Below are the code and all the weights of a small trained network. Each question names an input and a target symbol and asks about switching units off, where a switched-off unit gives its printed mean instead of its output.

import numpy as np


def w(rows, s, z=0):
    codes = np.array(rows[::2]) - 128.0
    scale = np.full(codes.shape[1], s)
    scale[-1] = z or s
    return codes * scale


def norm(h):
    return h / np.sqrt((h * h).mean(-1, keepdims=True) + 1e-5)


def f(y):
    return y / 2 * (1 + np.tanh(0.7978845608 * (y + 0.044715 * y**3)))


def softmax(a):
    e = np.exp(a - a.max(-1, keepdims=True))
    return e / e.sum(-1, keepdims=True)


def log_softmax(a):
    a = a - a.max(-1, keepdims=True)
    return a - np.log(np.exp(a).sum(-1, keepdims=True))


def net(x, mask):
    ids = ['βδζηλξπφψ'.index(c) for c in x.split()]
    T = len(ids)
    res = E[ids] + P[:T]
    u = 0
    for l in range(2):
        q, k, v = (norm(res) @ M[l].T for M in (Q, K, V))
        z = softmax(np.where(np.tri(T) > 0, q @ k.T / 3**0.5, -1e9)) @ v
        res = res + np.where(mask[u], z, O[l][:, -1]) @ O[l][:, :-1]
        u += 1
        y = f(norm(res) @ A[l][:, :-1].T + A[l][:, -1])
        res = res + np.where(mask[u : u + 4], y, B[l][:, -1]) @ B[l][:, :-1]
        u += 4
    return log_softmax(norm(res)[-1] @ U[:, :-1].T + U[:, -1])


Q, K, V, O, A, B = {}, {}, {}, {}, {}, {}
E = w([
[155,128,194,1],'β',
[246,94,130,156],'δ',
[201,114,185,151],'ζ',
[176,120,121,118],'η',
[82,157,99,64],'λ',
[164,179,169,77],'ξ',
[172,95,111,108],'π',
[169,158,175,72],'φ',
[168,148,96,122],'ψ',
],0.0073)
P = w([
[5,119,241,183],'0',
[136,185,93,150],'1',
[128,165,74,139],'2',
[120,153,77,112],'3',
[108,153,69,92],'4',
[119,144,66,91],'5',
],0.0026)
Q[0] = w([
[119,145,39,77],'L0H1',
[255,136,191,101],'L0H1',
[93,100,212,138],'L0H1',
],0.0071)
K[0] = w([
[10,147,159,2],'L0H1',
[119,137,215,159],'L0H1',
[152,179,89,186],'L0H1',
],0.0068)
V[0] = w([
[251,45,151,95],'L0H1',
[142,241,169,238],'L0H1',
[188,56,166,252],'L0H1',
],0.0033)
O[0] = w([
[128,222,115,134,255],'L0H1',
[86,37,65,254,184],'L0H1',
[49,165,104,190,133],'L0H1',
],0.0039,0.0016)
A[0] = w([
[139,27,92,142,249],'L0N1',
[111,140,211,60,122],'L0N2',
[123,146,133,253,234],'L0N3',
[14,87,164,137,47],'L0N4',
],0.007,0.0015)
B[0] = w([
[128,181,36,145,156],'L0N1',
[189,92,65,253,239],'L0N2',
[162,195,105,51,253],'L0N3',
[103,255,185,116,106],'L0N4',
],0.0047,0.0025)
Q[1] = w([
[225,97,91,83],'L1H1',
[15,2,213,181],'L1H1',
[248,176,97,128],'L1H1',
],0.0071)
K[1] = w([
[67,132,162,156],'L1H1',
[177,162,92,66],'L1H1',
[101,104,255,129],'L1H1',
],0.0084)
V[1] = w([
[186,87,194,105],'L1H1',
[139,78,204,201],'L1H1',
[218,98,1,154],'L1H1',
],0.007)
O[1] = w([
[162,61,196,125,216],'L1H1',
[65,75,204,139,163],'L1H1',
[173,89,73,255,5],'L1H1',
],0.0067,0.0012)
A[1] = w([
[218,197,92,125,175],'L1N1',
[100,77,173,246,176],'L1N2',
[78,119,176,3,254],'L1N3',
[149,64,181,120,69],'L1N4',
],0.0066,0.0016)
B[1] = w([
[86,116,254,136,235],'L1N1',
[36,190,63,81,169],'L1N2',
[170,53,18,161,253],'L1N3',
[90,149,200,189,151],'L1N4',
],0.0066,0.0045)
U = w([
[172,2,190,129,155],'β',
[192,175,154,191,41],'δ',
[158,217,188,59,130],'ζ',
[94,160,63,39,120],'η',
[147,64,61,76,206],'λ',
[57,94,170,152,108],'ξ',
[141,150,31,213,79],'π',
[72,83,163,164,252],'φ',
[63,203,67,150,115],'ψ',
],0.0081,0.004)

Each question gives the input, a string of symbols that net reads in full, and the target symbol t.
The units are the heads (3 rows each of Q, K, V and O) and the neurons (one row each of A and B). Each row of codes is followed by its name. A weight is (code - 128) times the scale printed after its matrix; where a second scale follows, it is the last column's (O, A, B and U).
mask holds one flag per unit, layer by layer, with each layer's heads first. A switched-off unit (its flag False) gives its mean, the last column of its rows in O or B, instead of its output. The means were averaged over made-up inputs and are rounded, as every weight is.
A unit's drop is (log p(t) with every unit on - log p(t) with that unit switched off) / (log p(t) with every unit on - log p(t) with every unit switched off).
The circuit of an input: a set's keep is (log p(t) with only the set's units on - log p(t) with every unit switched off) / (log p(t) with every unit on - log p(t) with every unit switched off). Starting from all 10 units, units are removed one at a time, each time the one whose removal leaves the highest keep (on an exact tie, the one counted first), for as long as the keep stays at least 0.8.
units of the circuit, in order: the units of the circuit, biggest drop first
k most important neurons: the k neurons with the biggest drops, biggest first
top k neurons in layer l: the k neurons of layer l with the biggest drops, biggest first
input ψ η φ, target π: units of the circuit, in order : (L1H1)
input φ δ ψ ξ ζ, target φ: units of the circuit, in order : (L0N2, L1H1, L1N2)
input ζ β η ζ, target λ: top 2 neurons in layer 0 : (L0N2, L0N3)
input π ξ η β, target φ: top 3 neurons in layer 1 : (L1N4, L1N3, L1N2)
input ξ ψ β ξ, target φ: units of the circuit, in order : (L0N2, L1H1, L0N3)
input η ζ φ ψ, target ζ: 2 most important neurons : (L0N3, L0N2)
input ξ ζ ψ δ, target φ: 2 most important neurons : (L0N2, L1N3)
input ξ φ ψ ζ ζ, target φ: 3 most important neurons : (L0N2, L0N1, L1N2)
input β β ζ β λ, target β: units of the circuit, in order : (L0H1, L1H1, L0N2, L0N3)
input β ζ ψ, target β: units of the circuit, in order : (L0N2, L1H1)
input φ π η ξ ψ, target φ: 4 most important neurons : (L0N2, L1N4, L0N1, L1N2)
input π ζ η η ζ ψ, target ψ: 2 most important neurons : (L0N3, L0N2)
input λ ψ φ ζ, target η: 2 most important neurons : (L0N3, L0N4)
input η η ζ ζ ζ, target ζ: units of the circuit, in order : (L0N3, L0H1, L0N2)
input π π η, target ψ: 3 most important neurons : (L0N2, L1N2, L0N3)
input ξ η η η φ ψ, target φ: 3 most important neurons : (L0N2, L1N4, L0N1)
input β η ξ, target β: units of the circuit, in order : (L1H1, L0N2)
input η ζ δ ξ ψ η, target ζ: top 2 neurons in layer 1 : (L1N3, L1N1)
input η δ ζ η β δ, target ζ: top 3 neurons in layer 0 : (L0N3, L0N4, L0N2)
input β ψ π, target β: 3 most important neurons : (L0N2, L1N4, L0N3)
